Here is a tiny trained network, its code and every weight. The questions are about switching its units off for an input and a target symbol, where a switched-off unit gives its printed mean instead of its output.

import numpy as np


def w(rows, s, z=0):
    codes = np.array(rows[::2]) - 128.0
    scale = np.full(codes.shape[1], s)
    scale[-1] = z or s
    return codes * scale


def f(y):
    return np.maximum(y, 0)


def softmax(a):
    e = np.exp(a - a.max(-1, keepdims=True))
    return e / e.sum(-1, keepdims=True)


def log_softmax(a):
    a = a - a.max(-1, keepdims=True)
    return a - np.log(np.exp(a).sum(-1, keepdims=True))


def net(x, mask):
    ids = ['ΠΣΦαζηλξω'.index(c) for c in x.split()]
    T = len(ids)
    res = E[ids] + P[:T]
    u = 0
    for l in range(2):
        r = res
        for j in range(2):
            rows = slice(3 * j, 3 * j + 3)
            q, k, v = (r @ M[l][rows].T for M in (Q, K, V))
            z = softmax(np.where(np.tri(T) > 0, q @ k.T / 3**0.5, -1e9)) @ v
            o = O[l][rows]
            res = res + np.where(mask[u + j], z, o[:, -1]) @ o[:, :-1]
        u += 2
        y = f(res @ A[l][:, :-1].T + A[l][:, -1])
        res = res + np.where(mask[u : u + 4], y, B[l][:, -1]) @ B[l][:, :-1]
        u += 4
    return log_softmax(res[-1] @ U[:, :-1].T + U[:, -1])


Q, K, V, O, A, B = {}, {}, {}, {}, {}, {}
E = w([
[132,90,79,140,224,82,150,185,148,202,147,119],'Π',
[196,105,140,135,228,113,64,133,176,189,64,182],'Σ',
[169,135,109,199,87,82,141,193,173,159,46,25],'Φ',
[134,149,88,111,107,55,199,123,97,194,103,64],'α',
[187,171,132,134,134,61,81,41,124,115,13,102],'ζ',
[158,161,98,109,138,127,191,109,191,64,182,69],'η',
[80,113,33,76,166,71,171,73,161,76,53,189],'λ',
[254,115,50,177,148,79,73,77,54,80,208,95],'ξ',
[53,125,123,165,223,240,164,37,58,127,150,72],'ω',
],0.0082)
P = w([
[102,67,196,74,99,81,59,115,167,137,110,103],'0',
[200,166,190,113,243,17,182,113,156,136,167,70],'1',
[207,173,89,126,184,130,218,211,72,44,38,36],'2',
[169,106,64,119,52,207,196,154,38,83,32,168],'3',
[106,248,122,255,59,138,174,47,91,218,130,212],'4',
[47,204,36,223,188,130,56,39,243,154,197,124],'5',
[164,72,19,95,231,141,50,109,174,67,138,27],'6',
],0.0061)
Q[0] = w([
[164,158,42,218,192,76,123,57,147,185,109,56],'0.h1',
[93,190,164,132,40,155,53,132,159,144,230,212],'0.h1',
[102,203,142,193,56,74,189,96,87,204,102,195],'0.h1',
[61,41,232,49,26,136,115,206,83,187,158,218],'0.h2',
[79,197,116,208,144,202,135,90,150,101,110,156],'0.h2',
[25,55,254,44,74,177,83,198,185,94,193,135],'0.h2',
],0.0063)
K[0] = w([
[139,212,16,71,150,178,235,153,102,103,122,192],'0.h1',
[180,129,197,183,195,49,103,215,156,172,63,41],'0.h1',
[140,227,207,148,238,39,190,70,196,116,156,121],'0.h1',
[187,152,183,43,122,10,207,221,189,128,78,91],'0.h2',
[90,66,113,84,108,232,218,142,69,120,37,144],'0.h2',
[102,85,215,14,78,2,131,210,225,193,39,188],'0.h2',
],0.0056)
V[0] = w([
[151,102,139,184,110,82,90,192,68,253,38,156],'0.h1',
[90,84,120,188,211,154,75,190,237,102,142,231],'0.h1',
[202,157,195,184,78,202,105,196,133,213,158,61],'0.h1',
[204,166,119,187,51,98,107,117,69,29,146,92],'0.h2',
[49,174,197,100,211,252,136,64,123,177,35,161],'0.h2',
[186,96,112,217,213,117,66,82,7,126,138,159],'0.h2',
],0.0054)
O[0] = w([
[51,133,155,69,81,2,68,199,155,111,149,152,117],'0.h1',
[210,188,38,83,96,205,37,160,173,195,175,177,73],'0.h1',
[118,47,148,186,52,102,74,127,122,80,183,65,59],'0.h1',
[164,154,179,160,117,158,167,156,141,36,100,162,200],'0.h2',
[113,94,95,154,147,111,79,89,37,212,62,76,92],'0.h2',
[128,166,92,200,177,103,88,189,52,47,161,162,254],'0.h2',
],0.006,0.0055)
A[0] = w([
[183,44,217,163,195,170,183,134,92,80,194,71,82],'0.n1',
[162,106,72,94,220,89,178,253,89,116,108,30,223],'0.n2',
[145,174,186,112,183,6,145,79,165,141,116,83,214],'0.n3',
[101,219,92,173,102,93,144,97,164,127,32,137,251],'0.n4',
],0.0045,0.0015)
B[0] = w([
[171,96,160,58,242,127,68,152,73,156,164,127,197],'0.n1',
[138,108,3,81,202,59,220,161,160,47,116,125,255],'0.n2',
[110,160,191,135,193,73,105,82,186,104,129,63,214],'0.n3',
[154,180,106,177,59,90,152,72,103,150,38,128,222],'0.n4',
],0.0049,0.0058)
Q[1] = w([
[30,222,60,223,159,120,42,75,239,128,185,79],'1.h1',
[194,15,122,6,173,145,166,132,39,55,16,104],'1.h1',
[149,24,42,3,230,121,36,112,251,30,118,4],'1.h1',
[165,99,175,53,139,177,149,209,30,104,91,156],'1.h2',
[124,143,162,142,93,220,49,82,29,111,204,112],'1.h2',
[160,98,119,33,217,72,75,91,205,103,95,15],'1.h2',
],0.0054)
K[1] = w([
[195,202,31,147,224,137,221,192,90,60,52,64],'1.h1',
[116,36,184,106,1,168,40,152,97,121,160,163],'1.h1',
[136,20,63,107,3,235,182,218,35,82,29,197],'1.h1',
[105,68,194,84,131,89,16,111,171,201,160,139],'1.h2',
[149,113,184,90,140,44,136,171,182,124,62,104],'1.h2',
[91,109,36,173,31,163,109,109,148,83,115,157],'1.h2',
],0.0059)
V[1] = w([
[214,165,175,200,60,95,44,189,218,138,65,112],'1.h1',
[143,224,189,150,108,137,58,2,28,85,77,148],'1.h1',
[220,88,47,60,164,101,38,124,121,78,180,200],'1.h1',
[199,91,113,177,113,72,78,187,79,111,211,85],'1.h2',
[142,147,177,147,102,128,252,180,139,68,88,81],'1.h2',
[150,97,199,148,198,214,111,90,85,120,193,56],'1.h2',
],0.006)
O[1] = w([
[151,53,60,152,27,75,102,126,117,188,253,76,94],'1.h1',
[144,78,138,241,126,169,198,242,253,171,62,112,136],'1.h1',
[199,146,127,33,135,183,158,117,194,141,144,21,254],'1.h1',
[139,122,187,122,111,110,61,146,191,33,200,120,149],'1.h2',
[187,8,190,79,132,95,217,115,117,152,114,129,252],'1.h2',
[152,111,159,188,177,220,57,20,56,63,154,54,93],'1.h2',
],0.0064,0.004)
A[1] = w([
[38,145,147,162,169,211,121,128,92,124,55,82,6],'1.n1',
[150,189,131,105,89,37,163,156,233,65,95,210,187],'1.n2',
[93,166,141,148,158,202,131,111,194,167,66,131,41],'1.n3',
[184,251,59,254,200,229,147,131,193,121,62,149,193],'1.n4',
],0.0041,0.0025)
B[1] = w([
[93,216,158,131,54,105,28,174,198,12,214,236,158],'1.n1',
[30,178,186,176,73,70,89,202,227,186,161,176,230],'1.n2',
[178,37,176,108,13,129,207,125,165,64,184,179,156],'1.n3',
[209,51,76,136,30,252,233,60,95,76,250,217,255],'1.n4',
],0.0036,0.0093)
U = w([
[57,41,121,121,103,65,138,105,90,125,159,130,32],'Π',
[153,170,95,75,125,159,197,132,143,200,81,186,16],'Σ',
[101,39,102,242,105,126,132,152,184,190,154,113,79],'Φ',
[135,67,86,170,179,177,143,34,48,149,76,79,254],'α',
[102,222,132,37,139,128,48,146,82,125,86,125,135],'ζ',
[51,133,199,166,194,65,99,197,93,117,2,121,166],'η',
[185,55,185,57,115,177,173,87,190,144,106,53,95],'λ',
[130,168,191,168,119,146,131,177,157,34,159,200,136],'ξ',
[95,210,35,149,80,158,102,132,141,173,184,68,148],'ω',
],0.0049,0.002)

Each question gives the input, a string of symbols that net reads in full, and the target symbol t.
The units are the heads (3 rows each of Q, K, V and O) and the neurons (one row each of A and B). Each row of codes is followed by its name. A weight is (code - 128) times the scale printed after its matrix; where a second scale follows, it is the last column's (O, A, B and U).
mask holds one flag per unit, layer by layer, with each layer's heads first. A switched-off unit (its flag False) gives its mean, the last column of its rows in O or B, instead of its output. The means were averaged over made-up inputs and are rounded, as every weight is.
A unit's drop is (log p(t) with every unit on - log p(t) with that unit switched off) / (log p(t) with every unit on - log p(t) with every unit switched off).
The circuit of an input: a set's keep is (log p(t) with only the set's units on - log p(t) with every unit switched off) / (log p(t) with every unit on - log p(t) with every unit switched off). Starting from all 12 units, units are removed one at a time, each time the one whose removal leaves the highest keep (on an exact tie, the one counted first), for as long as the keep stays at least 0.8.
units of the circuit, in order: the units of the circuit, biggest drop first
most important unit: the unit with the biggest drop
k most important neurons: the k neurons with the biggest drops, biggest first
top k neurons in layer l: the k neurons of layer l with the biggest drops, biggest first
input α ζ Π ω ω ξ ω, target ξ: units of the circuit, in order => (1.h1 1.n1)
input ξ ω η Φ, target α: most important unit => 1.h2
input λ ξ Φ, target Σ: units of the circuit, in order => (0.h1 1.h2 0.n2)
input ζ ξ ξ ζ λ, target λ: units of the circuit, in order => (1.h1 1.h2 0.n1 0.h2)
input ω Π ξ ω ξ λ η, target ξ: top 2 neurons in layer 1 => (1.n4 1.n1)
input Π α Φ ζ α, target η: units of the circuit, in order => (1.n4 0.h1 1.h1)
input ζ Φ ξ Φ λ ζ, target λ: units of the circuit, in order => (1.h1 0.h2 0.n2 1.h2)
input Φ Π Π α Π Σ, target ζ: top 2 neurons in layer 0 => (0.n2 0.n4)
input ξ ξ ω ζ ζ, target α: units of the circuit, in order => (0.h2 1.h2 1.n2)
input ζ λ ω ω, target Φ: units of the circuit, in order => (1.h1 0.n2)
input ω η ξ α ζ η, target λ: units of the circuit, in order => (0.n2 1.h1 1.h2 0.h2)
input ξ Π ξ ξ α ξ ξ, target λ: 2 most important neurons => (0.n1 1.n1)
input Π ω Φ, target α: units of the circuit, in order => (0.h2 1.n2 1.h2)
input Φ ξ ξ α λ Σ, target λ: units of the circuit, in order => (1.h1 0.n2 0.h2 1.h2)
input ω ω ξ, target α: top 2 neurons in layer 0 => (0.n2 0.n1)
input λ ζ λ ξ Π, target Φ: units of the circuit, in order => (1.h1 0.n3)
input ζ α ζ Σ α, target η: most important unit => 0.h1
input λ ξ Φ Π ζ η, target Π: units of the circuit, in order => (1.h1 1.h2 0.h2)
input ξ ξ η Π λ ω, target α: units of the circuit, in order => (0.h2 1.n2)
input ζ λ ξ ζ, target Φ: most important unit => 1.h1
input η ξ ξ λ ω ζ, target λ: 3 most important neurons => (0.n2 0.n1 1.n3)
input ω ω η ζ ζ ω λ, target α: 2 most important neurons => (1.n2 1.n4)
input ζ ζ λ, target Φ: 2 most important neurons => (0.n2 1.n2)
input α ω α λ ξ λ α, target Σ: top 2 neurons in layer 1 => (1.n4 1.n1)
input ζ α ζ ξ, target Φ: 2 most important neurons => (0.n2 0.n3)
